Here is a tiny trained network, its code and every weight. The questions are about switching its units off for an input and a target symbol, where a switched-off unit gives its printed mean instead of its output.

import numpy as np


def w(rows, s, z=0):
    codes = np.array(rows[::2]) - 128.0
    scale = np.full(codes.shape[1], s)
    scale[-1] = z or s
    return codes * scale


def f(y):
    return y / 2 * (1 + np.tanh(0.7978845608 * (y + 0.044715 * y**3)))


def softmax(a):
    e = np.exp(a - a.max(-1, keepdims=True))
    return e / e.sum(-1, keepdims=True)


def log_softmax(a):
    a = a - a.max(-1, keepdims=True)
    return a - np.log(np.exp(a).sum(-1, keepdims=True))


def net(x, mask):
    ids = ['αβεηλπ'.index(c) for c in x.split()]
    T = len(ids)
    res = E[ids] + P[:T]
    r = res
    for j in range(2):
        rows = slice(4 * j, 4 * j + 4)
        q, k, v = (r @ M[0][rows].T for M in (Q, K, V))
        z = softmax(np.where(np.tri(T) > 0, q @ k.T / 4**0.5, -1e9)) @ v
        o = O[0][rows]
        res = res + np.where(mask[j], z, o[:, -1]) @ o[:, :-1]
    y = f(res @ A[0][:, :-1].T + A[0][:, -1])
    res = res + np.where(mask[2:18], y, B[0][:, -1]) @ B[0][:, :-1]
    return log_softmax(res[-1] @ U[:, :-1].T + U[:, -1])


Q, K, V, O, A, B = {}, {}, {}, {}, {}, {}
E = w([
[142,92,169],'α',
[121,137,22],'β',
[4,155,144],'ε',
[6,45,46],'η',
[39,127,113],'λ',
[244,91,29],'π',
],0.014)
P = w([
[206,144,168],'0',
[222,126,173],'1',
[208,134,177],'2',
[193,155,167],'3',
[184,168,157],'4',
[174,185,151],'5',
[165,199,139],'6',
[161,205,136],'7',
[161,219,135],'8',
[163,228,125],'9',
[155,238,121],'10',
[150,241,123],'11',
[152,247,119],'12',
[147,255,116],'13',
],0.0045)
Q[0] = w([
[112,148,161],'H0',
[252,161,189],'H0',
[172,143,184],'H0',
[158,136,157],'H0',
[151,59,245],'H1',
[107,126,111],'H1',
[154,120,160],'H1',
[137,161,92],'H1',
],0.017)
K[0] = w([
[125,87,201],'H0',
[214,239,230],'H0',
[149,144,207],'H0',
[144,145,168],'H0',
[192,235,247],'H1',
[117,97,134],'H1',
[140,183,117],'H1',
[122,101,97],'H1',
],0.013)
V[0] = w([
[178,44,100],'H0',
[131,196,144],'H0',
[191,164,137],'H0',
[22,6,84],'H0',
[184,254,151],'H1',
[196,254,145],'H1',
[131,156,189],'H1',
[163,138,22],'H1',
],0.0055)
O[0] = w([
[167,184,73,142],'H0',
[82,118,155,96],'H0',
[79,182,139,75],'H0',
[254,54,68,255],'H0',
[218,161,64,39],'H1',
[226,147,68,36],'H1',
[150,182,101,73],'H1',
[128,25,162,181],'H1',
],0.0072,0.0046)
A[0] = w([
[75,141,199,62],'N0',
[103,104,160,100],'N1',
[166,105,93,185],'N2',
[148,127,176,94],'N3',
[230,90,194,195],'N4',
[165,138,186,53],'N5',
[117,102,170,168],'N6',
[85,206,98,30],'N7',
[113,132,62,3],'N8',
[234,172,171,130],'N9',
[153,154,163,78],'N10',
[178,47,160,88],'N11',
[70,106,148,185],'N12',
[100,125,126,134],'N13',
[153,142,175,49],'N14',
[54,99,251,75],'N15',
],0.015,0.004)
B[0] = w([
[95,58,111,172],'N0',
[132,136,107,161],'N1',
[177,66,132,209],'N2',
[70,123,110,113],'N3',
[85,138,237,180],'N4',
[71,121,95,112],'N5',
[126,170,182,175],'N6',
[103,48,106,132],'N7',
[82,42,106,134],'N8',
[126,252,125,164],'N9',
[96,120,89,110],'N10',
[97,87,165,198],'N11',
[148,238,165,254],'N12',
[129,159,133,158],'N13',
[83,98,94,108],'N14',
[107,56,6,246],'N15',
],0.02,0.0057)
U = w([
[18,203,159,41],'α',
[137,99,98,61],'β',
[35,165,67,83],'ε',
[10,92,185,126],'η',
[122,213,105,254],'λ',
[149,197,159,157],'π',
],0.012,0.0084)

Each question gives the input, a string of symbols that net reads in full, and the target symbol t.
The units are the heads (4 rows each of Q, K, V and O) and the neurons (one row each of A and B). Each row of codes is followed by its name. A weight is (code - 128) times the scale printed after its matrix; where a second scale follows, it is the last column's (O, A, B and U).
mask holds one flag per unit, heads first, then neurons. A switched-off unit (its flag False) gives its mean, the last column of its rows in O or B, instead of its output. The means were averaged over made-up inputs and are rounded, as every weight is.
A unit's drop is (log p(t) with every unit on - log p(t) with that unit switched off) / (log p(t) with every unit on - log p(t) with every unit switched off).
The circuit of an input: a set's keep is (log p(t) with only the set's units on - log p(t) with every unit switched off) / (log p(t) with every unit on - log p(t) with every unit switched off). Starting from the 12 units with the biggest drops (on a tie, the unit counted first), units are removed one at a time, each time the one whose removal leaves the highest keep (on an exact tie, the one counted first), for as long as the keep stays at least 0.8.
units of the circuit, in order: the units of the circuit, biggest drop first
unit that matters most: the unit with the biggest drop
top k neurons: the k neurons with the biggest drops, biggest first
heads that matter: for each layer, one digit per head in row order, 1 if its drop is at least 0.15 and else 0, layers parted by /
drop of u: that unit's drop, to one decimal
input ε λ π λ α ε ε ε η β, target β: units of the circuit, in order	(H0, N2)
input α α π, target π: top 4 neurons	(N9, N2, N4, N15)
input η α π ε ε β ε ε, target λ: units of the circuit, in order	(N4, N12)
input λ ε β α ε ε ε β ε, target ε: unit that matters most	H0
input α ε ε η β, target η: units of the circuit, in order	(H0, N11, H1)
input α π β, target β: units of the circuit, in order	(H1, N2)
input ε η β, target η: heads that matter	10
input β ε η β, target π: heads that matter	11
input ε η ε, target π: heads that matter	11
input β π η β, target π: heads that matter	11
input β β β η λ π, target η: heads that matter	01
input β β π ε β ε α λ ε α, target α: top 2 neurons	(N4, N9)
input ε ε ε π, target π: units of the circuit, in order	(N9, N4, N2)
input α ε ε ε η α π, target η: top 2 neurons	(N12, N9)
input α ε π λ β α π η β ε β λ, target π: top 2 neurons	(N15, N0)
input β ε η ε, target π: top neuron	(N0)
input ε β ε λ ε ε π λ, target λ: drop of H1	1.2
input ε λ ε β β ε, target ε: drop of N15	0.6
input β β ε α ε α ε α α, target α: drop of N15	0.1
